Here is a tiny trained network, its code and every weight. The questions are about switching its units off for an input and a class, where a switched-off unit gives its printed mean instead of its output.

import numpy as np


def w(rows, s, z=0):
    codes = np.array(rows[::2]) - 128.0
    scale = np.full(codes.shape[1], s)
    scale[-1] = z or s
    return codes * scale


def norm(h):
    return h / np.sqrt((h * h).mean(-1, keepdims=True) + 1e-5)


def f(y):
    return np.maximum(y, 0)


def log_softmax(a):
    a = a - a.max(-1, keepdims=True)
    return a - np.log(np.exp(a).sum(-1, keepdims=True))


def net(x, mask):
    res = np.array(x, float).reshape(1, 4) / 4 @ E
    u = 0
    for l in range(4):
        y = f(norm(res) @ A[l][:, :-1].T + A[l][:, -1])
        res = res + np.where(mask[u : u + 9], y, B[l][:, -1]) @ B[l][:, :-1]
        u += 9
    return log_softmax(norm(res)[-1] @ U[:, :-1].T + U[:, -1])


A, B = {}, {}
E = w([
[78,230,190,147,195,120,78,122,104],'x0',
[158,205,3,163,16,138,174,221,209],'x1',
[149,83,166,154,212,176,183,149,172],'x2',
[166,161,74,41,191,118,24,123,143],'x3',
],0.004)
A[0] = w([
[108,177,118,104,119,173,129,141,169,24],'L0N0',
[106,190,81,86,212,113,139,179,87,211],'L0N1',
[231,1,132,51,107,48,137,178,80,42],'L0N2',
[160,133,138,30,92,163,99,186,72,171],'L0N3',
[108,101,170,48,154,72,144,60,116,65],'L0N4',
[191,169,107,114,39,73,149,188,132,172],'L0N5',
[144,59,52,103,172,93,28,134,160,2],'L0N6',
[107,167,181,169,53,116,219,73,70,129],'L0N7',
[208,181,117,152,55,105,159,142,121,199],'L0N8',
],0.0052,0.00096)
B[0] = w([
[152,127,100,167,188,204,142,3,153,167],'L0N0',
[154,121,130,162,94,138,77,197,142,213],'L0N1',
[109,147,176,153,90,208,87,88,134,226],'L0N2',
[122,87,146,83,162,165,174,144,141,190],'L0N3',
[140,158,36,159,194,151,115,112,63,233],'L0N4',
[170,92,116,94,220,162,108,83,137,253],'L0N5',
[155,106,131,150,107,174,119,189,124,220],'L0N6',
[170,130,195,127,137,113,203,135,87,243],'L0N7',
[84,94,175,194,106,77,125,120,64,233],'L0N8',
],0.0053,0.0038)
A[1] = w([
[105,209,143,158,120,171,83,43,147,154],'L1N0',
[125,112,156,155,123,158,80,166,77,128],'L1N1',
[121,126,103,113,136,130,187,138,181,105],'L1N2',
[191,145,189,146,158,98,99,140,134,64],'L1N3',
[79,184,227,90,111,150,72,127,88,146],'L1N4',
[179,212,2,128,139,82,227,139,150,10],'L1N5',
[134,168,122,153,171,186,148,113,137,244],'L1N6',
[166,156,78,179,155,136,139,125,109,143],'L1N7',
[154,106,130,115,163,95,148,90,38,208],'L1N8',
],0.0047,0.0011)
B[1] = w([
[104,135,152,142,115,187,147,70,165,199],'L1N0',
[130,197,72,162,59,90,123,97,208,219],'L1N1',
[131,53,158,94,165,127,160,68,73,155],'L1N2',
[183,202,168,171,74,148,159,99,176,180],'L1N3',
[62,44,107,141,108,119,125,228,220,226],'L1N4',
[43,61,119,163,252,182,114,69,76,184],'L1N5',
[106,125,93,93,110,64,135,214,102,239],'L1N6',
[37,116,101,67,165,36,4,52,85,199],'L1N7',
[137,156,36,168,115,96,132,171,121,254],'L1N8',
],0.0042,0.0034)
A[2] = w([
[92,170,147,133,148,102,116,180,103,31],'L2N0',
[155,119,153,190,172,170,108,100,154,254],'L2N1',
[2,115,131,138,176,139,87,81,103,149],'L2N2',
[171,58,120,68,83,156,180,120,110,133],'L2N3',
[140,145,120,100,131,134,71,152,152,51],'L2N4',
[106,116,135,110,97,175,30,141,132,217],'L2N5',
[98,155,163,131,120,100,127,126,185,67],'L2N6',
[127,152,185,111,104,128,164,160,141,80],'L2N7',
[202,129,157,39,112,109,85,165,177,117],'L2N8',
],0.0069,0.00094)
B[2] = w([
[152,183,149,86,83,170,163,63,157,181],'L2N0',
[106,155,66,134,71,112,129,138,149,232],'L2N1',
[134,61,72,115,104,109,152,114,184,254],'L2N2',
[166,196,185,73,132,99,121,109,106,201],'L2N3',
[117,154,133,138,155,168,104,147,79,196],'L2N4',
[118,127,173,163,128,106,162,143,146,248],'L2N5',
[136,165,254,25,114,169,36,44,127,149],'L2N6',
[115,184,102,178,154,101,134,145,127,156],'L2N7',
[116,133,142,189,138,167,158,164,37,174],'L2N8',
],0.0068,0.005)
A[3] = w([
[110,34,120,108,166,95,114,68,117,175],'L3N0',
[177,137,150,86,45,137,94,127,174,94],'L3N1',
[108,143,192,158,118,62,189,139,72,2],'L3N2',
[156,129,133,127,161,202,70,255,130,114],'L3N3',
[124,117,109,129,148,155,43,206,75,69],'L3N4',
[80,153,84,122,119,144,135,128,90,160],'L3N5',
[174,143,192,119,105,172,113,79,199,207],'L3N6',
[91,151,77,145,118,130,89,111,81,158],'L3N7',
[210,49,135,83,94,174,152,109,74,67],'L3N8',
],0.0061,0.001)
B[3] = w([
[87,92,1,200,137,106,140,159,97,221],'L3N0',
[54,203,143,105,140,149,117,155,184,174],'L3N1',
[212,84,178,85,212,180,74,147,67,234],'L3N2',
[201,89,190,94,91,73,185,94,83,254],'L3N3',
[117,116,215,149,170,139,204,122,114,228],'L3N4',
[189,20,77,116,111,142,147,118,134,181],'L3N5',
[52,191,115,48,7,144,2,147,174,193],'L3N6',
[180,133,147,106,117,93,164,155,112,210],'L3N7',
[35,204,94,124,145,111,64,149,251,218],'L3N8',
],0.0053,0.0042)
U = w([
[216,101,204,140,159,149,174,149,55,254],'0',
[99,75,2,184,147,101,143,106,140,97],'1',
[53,214,150,92,76,166,85,114,186,28],'2',
],0.0098,0.00087)

Each question gives the input, the list of numbers given to net, and the class t.
The units are the neurons (one row each of A and B). Each row of codes is followed by its name. A weight is (code - 128) times the scale printed after its matrix; where a second scale follows, it is the last column's (A, B and U).
mask holds one flag per neuron, layer by layer. A switched-off neuron (its flag False) gives its mean, the last column of its row in B, instead of its output. The means were averaged over made-up inputs and are rounded, as every weight is.
A unit's drop is (log p(t) with every unit on - log p(t) with that unit switched off) / (log p(t) with every unit on - log p(t) with every unit switched off).
The circuit of an input: a set's keep is (log p(t) with only the set's units on - log p(t) with every unit switched off) / (log p(t) with every unit on - log p(t) with every unit switched off). Starting from the 12 units with the biggest drops (on a tie, the unit counted first), units are removed one at a time, each time the one whose removal leaves the highest keep (on an exact tie, the one counted first), for as long as the keep stays at least 0.8.
circuit, biggest first: the units of the circuit, biggest drop first
most important unit: the unit with the biggest drop
k most important neurons: the k neurons with the biggest drops, biggest first
top k neurons in layer l: the k neurons of layer l with the biggest drops, biggest first
drop of u: that unit's drop, to one decimal
input [-1,4,-5,-4], class 0: 2 most important neurons -> (L0N8, L0N7)
input [-4,8,-7,-8], class 0: most important unit -> L2N2
input [-5,1,6,8], class 0: 2 most important neurons -> (L2N8, L3N3)
input [1,3,-5,-3], class 0: circuit, biggest first -> (L0N7, L3N2)
input [6,-7,0,-2], class 1: 2 most important neurons -> (L0N4, L2N2)
input [6,5,0,-8], class 0: circuit, biggest first -> (L0N7, L3N2)
input [-6,-5,-3,3], class 2: 2 most important neurons -> (L0N2, L0N6)
input [8,-6,-3,-2], class 2: top 2 neurons in layer 2 -> (L2N0, L2N6)
input [2,-8,-8,-7], class 1: circuit, biggest first -> (L2N2, L3N0)
input [-5,5,-4,-6], class 0: 4 most important neurons -> (L0N8, L2N2, L2N3, L3N2)
input [-7,-6,8,-6], class 2: 4 most important neurons -> (L3N8, L0N2, L2N3, L0N8)
input [-6,-6,6,-4], class 1: top 2 neurons in layer 1 -> (L1N3, L1N8)
input [-6,5,7,3], class 2: 3 most important neurons -> (L0N4, L2N3, L0N2)
input [1,5,-8,-8], class 0: most important neuron -> (L0N7)
input [4,8,0,-8], class 0: 4 most important neurons -> (L0N7, L0N8, L0N4, L3N2)
input [-8,-4,3,-6], class 2: 2 most important neurons -> (L0N2, L3N8)
input [8,-8,3,-5], class 1: 2 most important neurons -> (L2N2, L0N4)
input [-6,2,8,5], class 2: top 2 neurons in layer 2 -> (L2N3, L2N7)
input [-2,1,-3,1], class 2: top 2 neurons in layer 0 -> (L0N4, L0N8)
input [-3,-1,8,-2], class 2: most important unit -> L0N8
input [-3,2,1,2], class 2: top 2 neurons in layer 0 -> (L0N4, L0N1)
input [-7,-6,-7,-1], class 2: 2 most important neurons -> (L0N2, L2N3)
input [-3,-2,4,-1], class 2: drop of L0N2 -> 0.4
input [1,-7,-7,-5], class 1: drop of L2N2 -> 0.4
input [4,3,4,5], class 0: drop of L1N4 -> 0.0
input [3,-6,1,-2], class 1: drop of L0N4 -> 0.1
input [1,-5,-5,1], class 1: most important neuron -> (L0N4)
